Each row has a hidden value; after the row comes its group, the name of the range that the value falls in. Each part has its own.
[ -13 -463  -67 -471 -380   73 -320  -92  190 -343  -79 -120  122   -7
  -51 -193  182   15  238  282  -92 -224   94 -288  499  123  275  221
  128   75   58 -109 -229 -234 -320 -417 -212  177 -198    0 -166  -57
   17  249] -> [43]
[-285 -294 -481 -610 -209 -362 -183   -5   36  -21  171    0  127 -233
 -506   78 -356  257 -141 -612 -109  265 -105   38  276 -244  113  457
  100  -59 -160 -316   95  -96 -369  -41  -49  715   55  493 -237  -46
 -372 -127] -> [55]
[-263   44 -356 -402 -161 -413 -187  218 -275    2 -233 -264 -108   43
 -261  308 -208 -204 -375 -340  -11  -30  239  170  141 -354  -30  403
  -92  -84  128   30  135   24 -538  161 -249  676   46  351 -185 -102
   -8 -363] -> [55]
[-101 -237   -6  387  151  296   50   60  -78 -252  -41 -121  358  219
 -503 -160 -279  131 -138 -213  237  322 -330  -85   30  -96  420   71
 -110 -592 -444 -180  166 -126  387 -257 -329  529  -11 -139  324  -12
 -525  -62] -> [58]
[  49 -230 -122 -216 -365  -92 -312    0  -41 -336  -88 -436  172   78
  -44   37  252 -382  -26  403  146 -327   61 -471  530    4  224  251
  157   95  197  -44 -447 -240 -198 -440 -205  262 -300  118 -148 -215
  249  187] -> [43]
[ -86 -872 -254 -376 -683  475  -10  101  -65 -222 -199  122  215 -509
 -147   98   91  108  161  -71 -398 -244  156  300  193  410 -112  263
  114   -2  180  135   -1   44 -223  -95  -83  -24  124 -505  170  202
 -232  203] -> [55]
[-227  284   48 -298  137 -230 -209  276  -95  -48  -25 -264 -321  119
  -75  253 -177 -184 -205 -438  -32  -78  468  363  157 -128   23  -76
 -105  -29  186  263  174  145 -661   98 -221  350  102  522   32 -255
 -100  -94] -> [54]
[  24 -318  -13  321  162  406   13  235  117 -449  -56  220  367  375
 -344 -176 -110  134   14  -63   19  168 -491   20   73  146  294 -118
 -347 -444 -516 -318  419  243  286 -184 -137   11  261 -289   12 -157
 -801  204] -> [49]
[-120 -409  459   91 -768  447  465   87 -269 -186   27   66  203 -554
 -256 -121 -497  295  120  152  -32  -12   -7  146 -433  418 -413   95
    6   57  183 -225  -19  113  113  282  290 -370  -29 -299  370  409
  103  -11] -> [49]
[   9 -470  206   36 -469  426  365  141 -231   42   22 -118  131 -524
 -134   48 -233  200  228 -143 -132 -130  460  445  -47  432 -349 -135
  141 -173  245  322 -181 -155   75 -114  202 -434  126 -322  360  314
   35   15] -> [54]
[-246 -104 -169  -30  -99 -140   -2  -23 -225   -9  -89 -315  188   78
 -539  -54 -402  121 -232 -216  267  333  -91 -195   58 -333  266  440
   19 -414 -278 -199  -18 -304   74  -96 -349  833 -148  190   92   85
  -93 -394] -> [55]
[ -93 -603  261  -81 -572  452  221   68    4 -162   58  111  128 -593
  -93 -190 -277  421  239  -43 -207 -111  123  243  -93  453 -245  -50
  109   33  158   62   76  -52    1   10  210 -267  -40 -329  381  452
 -101  177] -> [58]
[  77 -352 -168  -93  -87  265  -92  272   18  125 -114 -389   60 -196
  136   41  239   30  323  105   59 -367  660   71  631  353  -86 -149
   96 -259   94  831 -167 -366  -85 -460 -165 -270  -69 -240  116  302
  -31   23] -> [52]
[-117  188  187  -28  202  284  201  261 -180  251  309 -289  108   49
 -241  477 -144  -45  221 -370  270  -53  160  164   24  462   97 -173
  -52   22   17  227 -208  476 -233  277 -304   61  129  314  487 -441
 -233  169] -> [54]
[ 106 -126  292  117   42  231   10  194  -59 -270 -111   85  215  388
  -95  -36 -145  -32   78  421  135  104 -182  -97   48   80 -117  -64
 -605 -329 -260 -332  193  335  -12 -259  -89 -439  363 -234 -260  -97
 -338  -61] -> [54]
[-351   -3 -181 -427 -212 -115 -266  377   44 -126  230  -57 -259 -159
 -184  281 -237   59 -248 -463 -167   13  -69  122  153  173 -136  108
  -65  341  -68   41  385  511 -619  311 -100  393  114  575   58 -171
 -331  166] -> [55]
[-342  181 -104 -266 -169 -200 -267  370 -280  -54 -159 -340 -323  -18
  -72  410 -160 -314 -471 -176   14  -48  266  115  112 -118 -173  251
 -198   56  133  262  253  325 -639  237 -356  531   73  362   70  -75
   13 -232] -> [43]
[ -13  -26  143  534  277  365  -69  362  154 -349  -73  -39  197  538
 -152 -320  -81  160    3  343  328  145 -450 -399  179  184  255 -195
 -461 -444 -706  -34  496  188  385 -170 -293    1   30 -233   61   91
 -592   70] -> [41]
[-304  -48 -122 -464  -41 -421 -297 -115   -4 -135  -58 -130   49 -111
 -296  -76 -356   68 -252 -281  122  189   56 -104  208 -529  235  430
  -65 -184   54 -262  123 -242 -475  -95 -227  843 -195  414 -117  115
 -165 -314] -> [58]
[ 142 -207  199  201  279  245  -96  166  129 -379  -57  191  314  422
  -95 -151  -85   35   86  196  120   43 -334  -39  138    3  125 -224
 -593 -372 -290 -317  353  301   38 -350  -74 -281  280 -257 -153 -125
 -641  113] -> [55]
[  17 -153  539  174 -532  261  477   83 -320 -119   31  -68  251 -281
 -261 -132 -531  165  179  220  197  -93   88  101 -410  219 -386  -34
 -135   -8  241 -244 -130   72   86  192  336 -520  -68 -138  213  265
  192 -147] -> [49]
[ -17 -170  506  138 -658  255  469  164 -324  -21  123  -91  156 -196
 -266  -82 -573  290  163  383  182   35 -116 -114 -423  365 -545   53
 -197  126  -10 -339  -84  244  145  235  296 -559   28  -73  117  259
  278 -146] -> [55]
[ 119   51  465  198 -379  123  420  212 -455   31  -90 -226  173  206
 -217   53 -426  -25  138  517  323  -48   75  -78 -324  145 -481   16
 -416  -98   27 -265 -177  238   73   96  142 -641  160 -104 -126   29
  330 -345] -> [43]
[ 160 -132  362   -5 -217   85  230   60 -150 -225   56  107  411   64
 -261  -85 -392   33  232  271  237  -86 -142   -7 -166    8 -257  -41
 -461  -56  118 -534  -42  292 -103  -38  310 -625  128  -37 -229  -51
 -158  -91] -> [39]
[  22  -72   47  -62  241 -362  270   92  137  173  -32   86  212 -174
  571  356  306   39   20   78 -180 -185  -52  -19  269  381  103  -38
  283 -109  315 -171 -207 -339  286  109  190  236  147 -332 -162  -23
   88  395] -> [52]
[  20   70  113  112 -302 -366   35  124   33 -396  -84 -254   78  244
  157  -68  130 -196 -180  419   29 -346 -322 -479  116  144  230   85
  342  287  198 -441 -237 -289  211   98  163  364 -371  132 -195 -246
  469  394] -> [39]
[ 119   73   62   39  297 -497  362   96  189  -10 -174  163  259  117
  486   96  290   26  108    2 -171 -438  -60  103  117  231  319 -197
  309  -56  401 -315 -132 -430  307  312  353  225  -25 -294 -291 -155
  116  426] -> [41]
[-167  544  348  198  281  141   21  389 -194   30   35 -457  -84  283
  -85  243 -141 -260    6  -75  499 -275  265   -3  -21  180  157 -246
 -236   40  119  415   62  435 -372  422 -398  181 -213  370  503 -258
  -66  -18] -> [41]
[ 133  -47 -192 -135 -250 -298 -148  132  128 -301    0 -372  164  380
  -73 -145  206 -144  152  295  135 -468 -109 -488  454  110  320   50
  295  277   54 -187 -351 -305  -11 -177   57  172 -408  328 -349 -360
  287  339] -> [39]
[ -17 -277  410  130 -434  393  416  174 -180   90  122 -191   49 -438
  -91  -81 -354  336  275   67   19  -12  406  206  -88  495 -419 -176
  117 -145   90  274 -165 -197  187  -80  232 -543   38 -177  330  410
  168  -34] -> [52]
[-113  103  304  -87  225  259  285   82 -170  285  196 -142  250    3
 -145  434 -128   21  293 -214  282  -48   65  104  -85  403  187  -51
  -98  -30  124   -5 -257  414 -193  351 -338  163   92   70  483 -343
 -182  127] -> [43]
[ 116  180 -105  130 -312 -327   23  301 -152 -112 -169 -659  -48  597
   17   18  215 -276  -23  531  207 -432   18 -551  302  191  144   73
  305  199  -31   -2 -435 -338  208  -53  -79  194 -336  242 -309 -353
  711  131] -> [43]
[-335   39 -117 -506 -108 -405 -244   43  -47  -22  -53 -184 -188  -33
 -224   41 -320   86 -248 -265  -19  229  209  -11  210 -321   60  375
  -28 -131  -51 -107  135 -162 -499  -17 -244  692   -1  472 -200   48
  -31 -307] -> [54]
[-214  326  263   84   67  212   16  367 -341   40   31 -421 -133  117
 -149  471 -168 -327 -157 -210  274 -159  243  180 -101  207   -6 -100
 -204   69  176  346   25  558 -439  364 -426  249   15  300  555 -333
  -46  -15] -> [61]
[ 139   33  335  189 -207   77  161  255 -271 -136 -102 -129  275  299
 -133    0 -293 -100   84  634  413 -129 -178 -293 -127   42 -361   22
 -610  -58  -41 -322   41  387  -23   21   82 -570   75 -108 -230   28
   47 -244] -> [58]
[-299 -105 -431 -561 -188 -385 -314  202  -16    8  111 -162 -109 -191
 -262  228 -230   49 -265 -440  -76  103   71   15  363 -172  -80  347
  -20   59  -69   19  186   75 -547    6 -119  581   68  532 -215  -19
 -237 -140] -> [61]
[-254   75 -332 -350 -108 -409 -246  149 -314 -127 -343 -281   20  -42
 -251  288 -152 -409 -439 -282  108 -108  322  161  193 -524   69  447
 -140 -206  309   62   90  -56 -596   99 -279  725  -70  266 -145  -44
  -72 -429] -> [49]
[ -60 -255  222  357  199  415  -89  143  200 -501  -27  191  270  350
 -246 -338 -192  231  -36  104  108  273 -551 -183   42   83  345 -111
 -391 -430 -555 -355  499  190  268 -232 -237  153  105 -251  145   14
 -731  180] -> [39]
[-361  -14 -123 -580 -174 -355 -223   71    0  -56   11  -79 -220  -94
 -236   71 -332  144 -223 -354 -147  250  165   81  174 -206   18  359
    6  -39  -65 -167  186  -55 -545   61 -182  632   86  501 -207   -9
 -101 -197] -> [54]
[-274  -60 -413 -153 -212 -226  -22  161 -333  181  -81 -474   58   28
 -504  198 -304   20 -288 -204  221  325   86 -205  230 -206   32  539
   67 -368 -335   57  -95 -256    5  -78 -376  747   -1  289  -70   64
   28 -480] -> [54]
[  79  -53  -63  -39 -281 -361  -73  102  141 -336  130 -278  125  195
   39  -69  143 -110  -43  244   19 -323 -310 -490  336  174  233   29
  376  330   89 -371 -320 -283  144 -134  207  261 -324  309 -269 -327
  311  477] -> [55]
[ 121  142  -67  119 -225 -396  129  215   31 -321  -93 -305  116  420
   36  -87  202 -206   -4  272   41 -459 -147 -347  215  188  297  -36
  406  214  118 -297 -327 -368  262  104  225  199 -317  196 -355 -394
  423  380] -> [41]
[ -78 -368  550  129 -659  442  418   49 -328  -58   50 -104  114 -561
 -155  -49 -464  222  100  185   21   36  215  165 -328  371 -472    9
  -13  -70  224  -14 -152   -4  107   26  206 -419   29 -300  433  440
  220  -96] -> [43]
[-294   76  -78 -298 -176  -15 -123  377 -182  -94   53 -161 -263  -35
 -219  413 -202 -159 -268 -478 -161  -33  180  359   18  137 -121   64
  -77  164   78  140  225  481 -594  311 -200  329  222  435  146 -316
 -193   51] -> [43]
[-217 -179  -51  123   14   57   21  -45  -76  -69   70 -241  217   94
 -559 -193 -415  291 -132 -262  248  464 -219 -221   85 -176  364  255
   44 -497 -486 -207   34 -311  277 -246 -336  738 -101  145  223   89
 -284 -214] -> [61]
[ -18 -443  347   -3 -488  425  383   71 -165    8  218  -58  165 -649
 -186  -12 -376  304  260 -136  -82   33  361  344  -68  451 -406 -129
  138 -136  201  146 -209 -134   85 -159  316 -533  125 -168  346  343
  -21   52] -> [52]
[  16 -414 -290 -413 -379   51 -305  112  193 -186   11 -252   86   80
  -74 -106  242   62  282  273  -32 -286   55 -394  628  294  173  172
  165  165 -131   99 -216 -162 -215 -363 -194   85 -185  102 -227  -86
   24  275] -> [43]
[ -60 -113  123 -224  309 -144  260   14  186  390  139  135  313 -233
  436  348  179  282  292  102   34  -67 -146 -185  243  504  129   37
   79  -55  124 -162 -185  -41  133  226  -42  218  121 -293   30   61
 -107  316] -> [54]
[ -16 -203  -86 -152 -456 -130 -361   34   19 -453  -51 -388  191   27
   -3  -33  204 -347 -135  558  212 -335 -225 -710  468   16  204  329
  124  262  162 -201 -305 -132 -158 -290 -156  358 -456  149 -116 -116
  246  255] -> [58]
[  82  -92 -151 -124 -273 -221 -143   93   17 -275   94 -436  152   94
  -35  105  235 -316  -26  220   68 -249   23 -403  546  155  195  115
  378  111  135 -103 -523 -358   28 -400   32  170 -207  303 -251 -367
  265  346] -> [52]
[ -59   33  344  518  511  206 -150   29  188 -197   92 -277  154  383
 -182 -464 -264  280  -25   92  483  344 -216 -417  248 -143  480 -246
 -246 -639 -574   54  251 -313  397 -548 -385  405 -211    5  342  217
 -435  -64] -> [61]
[ -67    1  368 -192  433 -132  215 -116  194  309   52  137  309  -95
  424  176   81  279  330  167  172 -102 -109 -195  104  298  291   -9
  -59  -89  217 -246 -134  -45    2  247 -157  316  -42 -279  149   76
  -77  216] -> [61]

[ -40  -36  176   74   11   83  115   30 -171  -41  220  105  -41  263
   94   66   61   17   77   64   27  -25   59   55  113  -30   19   90
 -321  166   57 -218  158  303 -102  194   18 -145  -97  102 -231 -138
   97   55] -> U
[  -3   80  156 -103  -43  -91 -140   66 -132  210  -97  -42  172   11
  292  295   21 -399 -138   32 -198  -68   16    1 -157   52   20  118
 -381  173  291  -27  -58   35  172  216   15 -359  -70  155  100  115
   -3   12] -> H
[ 331 -290  -71 -175   11  204  289 -150    5 -143  269  153   84  -67
 -199   -7  -37  168  420   21 -224 -191  312  188  114  -94   -1  -84
  476  -70  -25 -132   61   62  -13  -45 -169  388  -87   77  144  166
   14 -257] -> H
[ 185  -69   12 -189  210  206  453  147  -48 -180  136  515  318  -57
  369  165  -38 -102  161  218   -6 -200  489  108  -38 -195 -215  231
 -243  367   38 -122  270  166   45  377   98 -135 -333  461   20  215
  171 -281] -> W
[  50 -173  229 -217  -30   43  245  -34 -107  -31  164  162  -56   86
  361   43  -39  116  196  130 -128 -134  256   17  131 -114  -98  181
 -153  384 -101 -123  -37  351 -239  183  -96  -12 -205   87 -245   48
  268 -216] -> Q
[  67  -61  154   56    7   -6   17  -20  -50   60  -40  -49   76  137
  -71  130  130  -19  135   19 -238 -141   42   77  107   16   87   22
   70   -4   55  -56   46  152   60  105   -7   92  -36   66  155   32
   38  -87] -> D
[-141  -97  -99 -300  -22 -108 -468  -25  -84  232   89    9 -202   99
  155  197  -20   19 -135 -180 -154   83   40  -83   76 -121  -44 -180
 -287  103  307 -109 -166  206   24   93   53  -45   71 -220 -140   59
 -106   96] -> Q
[-117  152 -103  227  128   26   92 -103   10 -245 -159   57  -43  431
  129  225  743  125 -142  -63  227  108  -20 -318  414  -85 -181  106
 -380  101 -295  -40  274  553 -301   94  263   49  209  -35   26 -251
  483  -22] -> Q
[ 107   17 -782  -51 -343   48  168 -397  194  189  315  136 -116  -78
   27  -99  189   41  -25 -198  526  261  118 -198   43 -111 -156  -39
   60   -7   22  -27 -166 -305  163 -143   11   98  204 -320 -119  126
   33  106] -> W
[-161  -44 -109  -13  130    0 -260 -203  -39   48    3   34 -153  357
  -12  191  288  141  -69 -122  -24   70   18 -161  378 -260  -87 -136
 -155  108   71  -93   44  369 -143   38  194  247  129 -190  -67 -109
   30   58] -> Z
[ -84   61  149  410  351  204  -13   36 -251  -96  118   19  163  441
 -336  219  224 -237   -7   55 -116  -37 -138   71  212  -63  122 -110
 -299 -148  248 -349  463  258   21  199  188  -35  -33  208  106 -262
 -119  269] -> Q
[-111   10  144 -147  151  -71 -101 -227 -100  294   70 -122  -33   59
  -58   62 -144  -31   28  -96 -117 -130  -37   70   77 -140  126   -5
   82   91  340   -8 -240  -69  197   29  -14 -134 -141 -112 -192  -23
 -207  164] -> H
[ 170    9 -477  173   32  253  283 -232  -42 -119  306  188   83   82
 -278   65  318  -45   41  -67  289   91   97   -5  119  -49  -68 -117
   51 -200   83 -206  235  -49   85  -49   34  130  102   -4  146  -41
   -6  122] -> Y
[ 213 -319  147 -322 -334  -14  -94  151 -128  144  161  144  -15 -131
  101   34 -217   77  284   59 -464 -196  215  264 -193  157  104   -5
  147   36  124 -146  -91   56   77  130 -233  125 -119   90   83  263
  -26 -333] -> Z
[ 195  -67  110  -67  -76  -12   51  181   22   51  -35  105  308  -97
  -14   45  -91 -260  177   -2 -319 -181   41  160 -235  144  163  131
  111 -107  127  -89  128 -175  301  208    8 -105 -122  327  198  168
  -22 -192] -> W
[-264  186  171  -93  419 -169  -53 -164    2  420  -23 -139   98   30
   -7   10 -284 -232 -104 -152   -3 -125 -148  -11   30 -227  169  100
  -44  136  465   35 -251 -278  427  183  170 -451 -295  -14 -331  -51
 -294  372] -> D
[-149  193  110  265  141  -45  172  -52  -16   92  181 -168  -22  271
    0   -4   61 -162  -74  -87  290   98 -158  -83  135  -26  101  116
 -375   71  133 -124   43   86  104  168   96 -450  -68   -4 -337 -238
   31  413] -> Q
[ -11  142  -47  378  342  165  292 -307  -42 -125  -27  -16  187  341
 -328  122  447  -82   38  -14  125  -65  -89  -69  357 -160   33   35
  102 -100  -15  -91  279  113    9    4  194  140   19   85  139 -237
   73  136] -> Y
[ 232 -243 -307  120 -519  170  207 -155  -21  -93  298  102 -262  172
 -135  -68  415  500  350   52   82   39  211   36  221  129  -71  -73
  190  -81 -338 -163   83  285 -254 -136 -206  518  239 -264   85   34
  313 -270] -> U
[ 341 -197 -377 -150 -163  103  255 -105  205  -47  379  -40  -61 -233
 -407 -228  -35  330  438 -215   25  -45  165  124  -17  115   98 -167
  607 -402  -51  -78  -88 -243  223 -191 -238  196   80 -201   32  162
    3  -49] -> H
[ 202 -217   45 -114   18  143  321   81   59 -130  383  147   39   -6
  -20 -138 -227  110  394   13  -78  -95  238  130   35  -64   31   36
   99   30  -38 -227  121   78    6  143  -99    6 -177  135 -218   77
   75  -82] -> W
[ -83 -120 -135  361 -155  179 -306  272 -185   58  527 -283 -490  433
 -322  153  197  442  182   19   16  202   99   55  303  107  -12 -495
 -612 -211  166 -418  187  598 -139   67 -155    4  272 -507  -98  -91
  -30  428] -> D
[  20   -3  -40  124  -36   98  172  -64  -74  -85  281  116  -11  244
   48   37  118  -85   17  -25  213  102   34  -16  112  -50  -10   63
 -286   94   43 -211  180  199  -63  130   54 -121   -2   90 -201 -146
   78  128] -> U
[ -73   35  349 -231  333  -79   12  -43 -119  147 -173  234  351   24
  225  164 -189 -396  -69   15 -280 -261   14   96  -84 -189  100  264
  -34  278  326   -9   20  -79  240  316  207 -235 -362  438  -56   29
 -135 -103] -> U
[ -88   39  475  -42  -43 -108   59   92 -231  123   91   92   37  209
  423  180 -117 -254 -116   98    6  -63   62  133  -55    4   64  279
 -524  444  239  -75  -23  304   16  358   13 -463 -253  292 -274  -85
   11   56] -> Z
[ -47  -33 -146 -359  133 -131 -195 -248   63  260 -133  154  137  -73
  138  116  -67 -211 -109 -185 -162  -71   24  -90    7 -244   -7   37
  167  133  270   57 -192 -195  234   78  178   65  -90   38    8  148
 -145  -84] -> Z
[ 198 -178  -59  301 -335   94  -42 -123    0  127   38 -113   55  241
 -274   92  211  -28  290   97 -296  -58   29   91  154   44  110 -108
  228 -131  -33 -142  130   64   25  -23  -69  514  166  -53  378  116
  -23 -160] -> W
[ 133 -215  660 -462   39  -85   80  152 -178 -133  -99  149  172  -62
  381  108 -167 -111  198   59 -586 -345  122  170 -124   84  109  312
   50  256  -31  -59  -28  306 -149  246 -126 -158 -307  424  -93   44
  247 -446] -> Y
[ 188 -108 -336  -20  -64  166  157 -115   11   92  323    5  -27  -97
 -304  -37   23  176  278  -47    5  -59  168  110   22   17   22 -179
  253 -227  131 -146  -19 -163  206  -79 -151  124   23 -184   84  149
  -80   50] -> H
[  -6   95   10 -169  138  -68  121  -24   21  175 -127   40  200 -120
  201   97   28 -180    1  -15 -113 -162   51  -66  -82  -33   -8  191
  -55  114  118   32  -92 -149  225  169   64 -278 -170  101    5  134
  112  -60] -> Y
[ -12 -105  -27  -19  -74    9  -58  -89  -14   91  202  -66  -87  135
  -96  -75  -26   11  147 -110 -109   25  -96  -44   84  -13  107  -43
   13  -78   46 -211    0   19  -10   14  -26   29   30 -113 -202  -68
   22   80] -> U
[  23  228 -153  146  250   84  278 -128   23  -85 -131   79  325  112
  156  242  394 -380 -138   19  149   -2   16 -223   93 -116 -135  186
 -293   96    3  -34  218   25   62  152  220 -223  -10  214  155  -27
  241   48] -> H
[  37  -33 -179 -195  -35 -175  -91 -120  231  326   62 -151   54 -175
 -131 -160 -244 -134  109 -282 -112  -12 -126  -49 -106  -12  189  -20
  335 -182  200    2 -260 -447  406   -7    5  -92  -34 -124 -112  144
 -166  116] -> Z
[  -3   45  -98   83  -34  -52  -29  -79   46  181   72 -139   93   59
  -69   -8    9 -306   -4 -130  -52   61 -193 -108  -33   36  128   16
  -65 -126  141 -150   -1 -192  184   61   44 -162   30  -17  -46  -19
  -23  185] -> Q
[ 205  -94 -369 -300 -290   -4  285 -305   63  185  379  127  -60 -278
   69 -160 -154   -3   96 -165  269   47  151   53 -149   14    3   64
  266   28  135  -19 -312 -349  219  -91 -201  -93  -61 -120 -208  157
  -50   13] -> Y
[-150    3 -107 -248  348  -32  -89   21   82  198  -11  104  -13   15
  135  109  -55  175   56  -57  -89 -118  221  -95  169 -300 -125  -47
 -130  191  187   -8  -86   79  171  207  180  -81 -163 -115 -147  160
  -10   34] -> Z
[  71   11 -167 -216 -143  -31    3 -213  -83  346   24   67  122 -170
  176  149  -42 -251  -47    8  -69  -90  105   31 -162  -34  -18   74
    8  141  304   20 -237 -274  271   45  -66 -117  -88  -14   94  232
 -104  -47] -> H
[ 164 -187 -569  141 -212  282  142   18   64 -183  609  129 -341  180
 -310  -79  255  579  312  -88  354  204  311   24  267  -14 -144 -333
  -82 -221 -102 -296  215  301  -97  -66  -98  275  250 -365 -111    6
  102  120] -> W
[ 123  -84 -292 -109  182   14  -71  -71  257  206   35 -234   87 -177
 -439  -77  -85  121  347 -198 -315 -148   23  -25   60  -70  118 -244
  527 -399  132  -32 -115 -359  383  -99  -27  185   34 -255  178  245
 -130   53] -> H
[  96    9 -149 -295   83  -47  100 -106   98   53  -36   79  126 -181
   74   38   63  -16   61 -152  -50 -113  102  -50  -52  -33  -18   91
  187  -21   61   63 -123 -148  200   28   19 -107  -61   23   16  135
   99 -116] -> H
[ 297 -195 -479  161 -211  251  313 -316   76 -174  347  114   50  117
 -209  -56  264 -104  219  -44   98  158   63 -124  193  -68  -72 -112
  215 -177 -191 -296  229   -8 -170 -135  -59  466  196  -37  142   14
  160  -62] -> Q
[-145  182  -57    0  234 -171 -211 -126  167   28 -471 -156  147  212
  185  287  512 -210 -207 -176 -146   21 -150 -416  262 -149  -98   95
 -191   53 -107  112   28  204  -38   85  319  -11  178  -42  182  -38
  322  -46] -> Y
[  21    2  -70  154   66    7  -59   35   71   19   17   11   46  244
  -92  168  202   15   43  -55    1   17  100   -1  193  -93   -4  -76
 -116   -5   90  -55  158  217  119  156  154   92   64   26  141   25
  -21   51] -> U
[ 391 -129  140  228 -216  176  743   58   58 -348  272   24  158   46
  -22 -156  173    1  445  133   21  -94  131   84   33  234   65  260
  144  -64 -430 -201  273  163 -172   81 -224    6  -73  281   24  -31
  467 -220] -> D
[ 135  -88 -451 -576 -131 -113  188 -463  192  438  -88  259  199 -510
  156 -197 -194  -80  130 -149 -106 -213  102  -74 -224 -147   -5  215
  722   77   93  163 -463 -779  407 -102  -26  163 -197  -67  -15  388
  -31 -343] -> Z
[ 137 -222 -324 -302  -93   13   15 -254  122  334  249   61    3 -223
 -127 -147 -321   22  265 -117 -170  -82  134   52  -39 -162   57 -119
  468  -53  215  -89 -261 -413  285  -59 -103  244 -103 -174  -60  288
 -225  -48] -> Z
[  41   59 -567   34  -52   29 -100 -149  152  197   67   95   42    5
 -176   90  212   12  -32 -173  195   96   96  -73   51 -107  -60 -150
   56 -151  207   -4    5 -218  350    1  160  116  159 -175  178  157
 -140   99] -> W
